Below is a small trained network, with its code and all its weights. Each question gives an input and a class and asks what happens when units are switched off, that is, made to give their printed mean instead of their output.

import numpy as np


def w(rows, s, z=0):
    codes = np.array(rows[::2]) - 128.0
    scale = np.full(codes.shape[1], s)
    scale[-1] = z or s
    return codes * scale


def norm(h):
    return h / np.sqrt((h * h).mean(-1, keepdims=True) + 1e-5)


def f(y):
    return np.maximum(y, 0)


def log_softmax(a):
    a = a - a.max(-1, keepdims=True)
    return a - np.log(np.exp(a).sum(-1, keepdims=True))


def net(x, mask):
    res = np.array(x, float).reshape(1, 3) / 4 @ E
    u = 0
    for l in range(4):
        y = f(norm(res) @ A[l][:, :-1].T + A[l][:, -1])
        res = res + np.where(mask[u : u + 3], y, B[l][:, -1]) @ B[l][:, :-1]
        u += 3
    return log_softmax(norm(res)[-1] @ U[:, :-1].T + U[:, -1])


A, B = {}, {}
E = w([
[84,114,70,97,199,171,114,167,139,53,101],'x0',
[254,235,117,121,93,78,140,91,170,75,106],'x1',
[97,219,210,168,172,160,95,135,155,186,64],'x2',
],0.0089)
A[0] = w([
[191,203,180,1,4,160,200,119,42,114,104,191],'L0N1',
[63,126,185,149,174,23,99,89,192,178,250,7],'L0N2',
[167,144,189,152,234,132,54,129,125,124,71,254],'L0N3',
],0.0034,0.00091)
B[0] = w([
[135,112,80,219,233,205,185,167,163,141,201,233],'L0N1',
[6,26,38,134,108,119,191,110,106,49,149,178],'L0N2',
[106,93,48,1,121,31,184,149,157,131,94,254],'L0N3',
],0.0093,0.0033)
A[1] = w([
[94,93,123,144,89,222,145,112,90,106,124,245],'L1N1',
[165,110,215,206,1,121,160,88,120,204,139,3],'L1N2',
[120,189,214,146,129,149,99,114,112,192,26,118],'L1N3',
],0.0077,0.0016)
B[1] = w([
[202,196,180,145,188,100,149,141,187,131,124,253],'L1N1',
[49,96,69,74,146,234,29,211,202,1,82,247],'L1N2',
[103,111,152,115,122,58,232,3,60,150,110,232],'L1N3',
],0.0093,0.0044)
A[2] = w([
[99,69,172,115,176,133,156,130,2,182,183,3],'L2N1',
[162,102,88,105,114,125,139,146,121,155,186,64],'L2N2',
[90,89,152,170,128,169,63,136,85,167,155,169],'L2N3',
],0.009,0.0013)
B[2] = w([
[193,163,50,173,82,94,85,93,127,146,129,253],'L2N1',
[88,133,207,204,46,70,224,84,85,129,68,213],'L2N2',
[254,178,97,162,191,190,93,123,33,157,224,193],'L2N3',
],0.0094,0.0042)
A[3] = w([
[204,255,124,183,149,164,171,92,121,107,181,4],'L3N1',
[101,196,157,98,199,194,99,4,77,114,50,253],'L3N2',
[88,119,204,114,165,68,210,125,156,213,100,112],'L3N3',
],0.0063,0.00035)
B[3] = w([
[94,140,155,89,185,123,43,177,75,210,108,253],'L3N1',
[209,130,43,155,115,169,171,100,117,47,245,232],'L3N2',
[82,49,209,221,85,113,129,201,86,119,105,224],'L3N3',
],0.011,0.0055)
U = w([
[138,107,94,216,78,48,245,86,69,88,163,175],'0',
[121,124,66,104,171,217,96,155,156,23,166,181],'1',
[254,195,106,154,183,118,64,131,87,224,147,181],'2',
[64,90,178,148,142,98,96,208,132,169,51,137],'3',
[140,119,138,42,52,132,133,35,163,202,121,25],'4',
[116,121,133,93,81,83,93,64,200,161,174,46],'5',
[139,122,171,81,71,137,104,25,195,197,71,1],'6',
[133,142,146,92,61,139,132,36,157,186,103,27],'7',
],0.011,0.0051)

Each question gives the input, the list of numbers given to net, and the class t.
The units are the neurons (one row each of A and B). Each row of codes is followed by its name. A weight is (code - 128) times the scale printed after its matrix; where a second scale follows, it is the last column's (A, B and U).
mask holds one flag per neuron, layer by layer. A switched-off neuron (its flag False) gives its mean, the last column of its row in B, instead of its output. The means were averaged over made-up inputs and are rounded, as every weight is.
A unit's drop is (log p(t) with every unit on - log p(t) with that unit switched off) / (log p(t) with every unit on - log p(t) with every unit switched off).
The circuit of an input: a set's keep is (log p(t) with only the set's units on - log p(t) with every unit switched off) / (log p(t) with every unit on - log p(t) with every unit switched off). Starting from all 12 units, units are removed one at a time, each time the one whose removal leaves the highest keep (on an exact tie, the one counted first), for as long as the keep stays at least 0.8.
units of the circuit, in order: the units of the circuit, biggest drop first
unit that matters most: the unit with the biggest drop
top k neurons: the k neurons with the biggest drops, biggest first
top k neurons in layer l: the k neurons of layer l with the biggest drops, biggest first
drop when u is switched off: that unit's drop, to one decimal
input [-7,8,-4], class 2: top neuron	[L0N1]
input [-1,-8,8], class 0: units of the circuit, in order	[L1N3 L3N2]
input [-2,-2,-1], class 3: top 3 neurons	[L1N1 L0N2 L0N3]
input [-8,6,-6], class 1: top 2 neurons	[L1N2 L0N3]
input [3,6,-4], class 2: top 3 neurons	[L3N1 L1N2 L0N3]
input [2,5,-4], class 2: units of the circuit, in order	[L3N1 L0N3]
input [-1,-4,3], class 2: top 2 neurons	[L2N1 L1N2]
input [-4,-7,-4], class 2: units of the circuit, in order	[L2N3 L0N3]
input [6,3,-6], class 0: top 2 neurons in layer 2	[L2N2 L2N3]
input [-4,-3,1], class 1: top 2 neurons	[L1N2 L0N3]
input [-2,7,-6], class 2: top 4 neurons	[L3N1 L0N3 L1N3 L0N2]
input [-7,-8,0], class 2: top 3 neurons	[L2N3 L0N2 L1N1]
input [-5,-7,6], class 2: top 4 neurons	[L2N3 L2N1 L0N2 L2N2]
input [-6,3,8], class 0: units of the circuit, in order	[L1N3]
input [4,-6,-2], class 2: top 2 neurons	[L1N2 L0N3]
input [5,-2,-7], class 0: top 3 neurons	[L1N2 L2N2 L3N1]
input [-2,3,-2], class 3: top 2 neurons in layer 2	[L2N2 L2N1]
input [-8,5,-6], class 1: top 2 neurons in layer 1	[L1N2 L1N3]
input [7,6,8], class 0: top 2 neurons in layer 1	[L1N3 L1N2]
input [2,2,3], class 3: unit that matters most	L0N3
input [-4,2,2], class 1: drop when L1N2 is switched off	0.6
input [4,-5,6], class 0: drop when L1N2 is switched off	0.1
